Below are the code and all the weights of a small trained network. Each question names an input and a class and asks about switching units off, where a switched-off unit gives its printed mean instead of its output.

import numpy as np


def w(rows, s, z=0):
    codes = np.array(rows[::2]) - 128.0
    scale = np.full(codes.shape[1], s)
    scale[-1] = z or s
    return codes * scale


def f(y):
    return y / 2 * (1 + np.tanh(0.7978845608 * (y + 0.044715 * y**3)))


def log_softmax(a):
    a = a - a.max(-1, keepdims=True)
    return a - np.log(np.exp(a).sum(-1, keepdims=True))


def net(x, mask):
    res = np.array(x, float).reshape(1, 8) / 4 @ E
    y = f(res @ A[0][:, :-1].T + A[0][:, -1])
    res = res + np.where(mask, y, B[0][:, -1]) @ B[0][:, :-1]
    return log_softmax(res[-1] @ U[:, :-1].T + U[:, -1])


A, B = {}, {}
E = w([
[183,214,168,147,106,159,98,251],'x0',
[153,236,73,194,175,94,114,75],'x1',
[87,103,149,69,135,166,142,27],'x2',
[101,1,71,211,83,50,176,183],'x3',
[64,85,99,128,92,171,31,60],'x4',
[210,142,60,155,182,136,15,12],'x5',
[92,128,153,118,29,48,130,76],'x6',
[216,137,64,26,75,36,76,130],'x7',
],0.006)
A[0] = w([
[113,157,111,151,126,126,181,176,206],'n0',
[160,90,94,143,110,93,88,117,158],'n1',
[199,153,148,85,104,152,103,170,255],'n2',
[159,107,152,118,132,155,155,209,178],'n3',
[113,134,148,88,103,74,196,98,206],'n4',
[8,119,158,138,92,180,132,122,102],'n5',
],0.011,0.003)
B[0] = w([
[175,100,154,175,172,18,141,191,210],'n0',
[59,100,134,115,6,101,156,90,195],'n1',
[115,140,136,45,67,140,94,97,254],'n2',
[53,61,157,151,108,101,178,148,230],'n3',
[145,151,130,99,87,38,50,117,228],'n4',
[64,110,73,155,89,159,178,72,238],'n5',
],0.011,0.0069)
U = w([
[29,24,116,117,62,120,173,100,177],'0',
[153,182,118,136,229,254,97,68,5],'1',
[167,196,126,71,106,87,40,109,250],'2',
[166,82,176,184,175,57,169,243,66],'3',
],0.008,0.0025)

Each question gives the input, the list of numbers given to net, and the class t.
The units are the neurons (one row each of A and B). Each row of codes is followed by its name. A weight is (code - 128) times the scale printed after its matrix; where a second scale follows, it is the last column's (A, B and U).
mask holds one flag per neuron, in row order. A switched-off neuron (its flag False) gives its mean, the last column of its row in B, instead of its output. The means were averaged over made-up inputs and are rounded, as every weight is.
A unit's drop is (log p(t) with every unit on - log p(t) with that unit switched off) / (log p(t) with every unit on - log p(t) with every unit switched off).
The circuit of an input: a set's keep is (log p(t) with only the set's units on - log p(t) with every unit switched off) / (log p(t) with every unit on - log p(t) with every unit switched off). Starting from all 6 units, units are removed one at a time, each time the one whose removal leaves the highest keep (on an exact tie, the one counted first), for as long as the keep stays at least 0.8.
circuit, biggest first: the units of the circuit, biggest drop first
unit that matters most: the unit with the biggest drop
k most important neurons: the k neurons with the biggest drops, biggest first
drop of u: that unit's drop, to one decimal
input [-8,-4,-6,-4,6,6,-7,-4], class 1: unit that matters most -> n3
input [3,3,0,2,3,1,-5,-5], class 3: circuit, biggest first -> (n2, n1)
input [3,-4,7,8,-5,-4,-7,5], class 3: 3 most important neurons -> (n0, n5, n1)
input [2,-2,-5,3,1,7,-7,8], class 0: 2 most important neurons -> (n1, n4)
input [1,2,5,1,3,3,-8,5], class 1: 3 most important neurons -> (n4, n3, n0)
input [3,2,-1,3,1,-5,-6,4], class 3: 2 most important neurons -> (n0, n5)
input [-1,6,-3,6,-3,-1,6,6], class 2: 3 most important neurons -> (n3, n4, n5)
input [4,1,-1,3,0,2,4,-2], class 3: circuit, biggest first -> (n5, n2)
input [-7,-6,0,-7,1,4,3,2], class 2: 2 most important neurons -> (n3, n5)
input [-5,7,8,2,-7,-2,5,-2], class 2: circuit, biggest first -> (n4, n3)
input [-3,4,6,-4,2,-8,8,3], class 2: 2 most important neurons -> (n4, n3)
input [1,-2,-8,1,1,-6,6,3], class 3: 2 most important neurons -> (n0, n5)
input [-6,8,1,-8,0,4,-2,5], class 1: 2 most important neurons -> (n4, n0)
input [-2,-4,2,-5,-8,-6,-6,-3], class 3: circuit, biggest first -> (n0)
input [6,-3,-3,5,-1,-1,1,-8], class 3: 3 most important neurons -> (n0, n1, n2)
input [-3,8,-1,-3,-4,8,-3,1], class 1: drop of n4 -> 0.8
input [8,8,2,3,4,5,-5,-2], class 1: drop of n4 -> 0.7
input [-8,0,-1,-4,-5,-6,8,2], class 2: drop of n4 -> 0.4
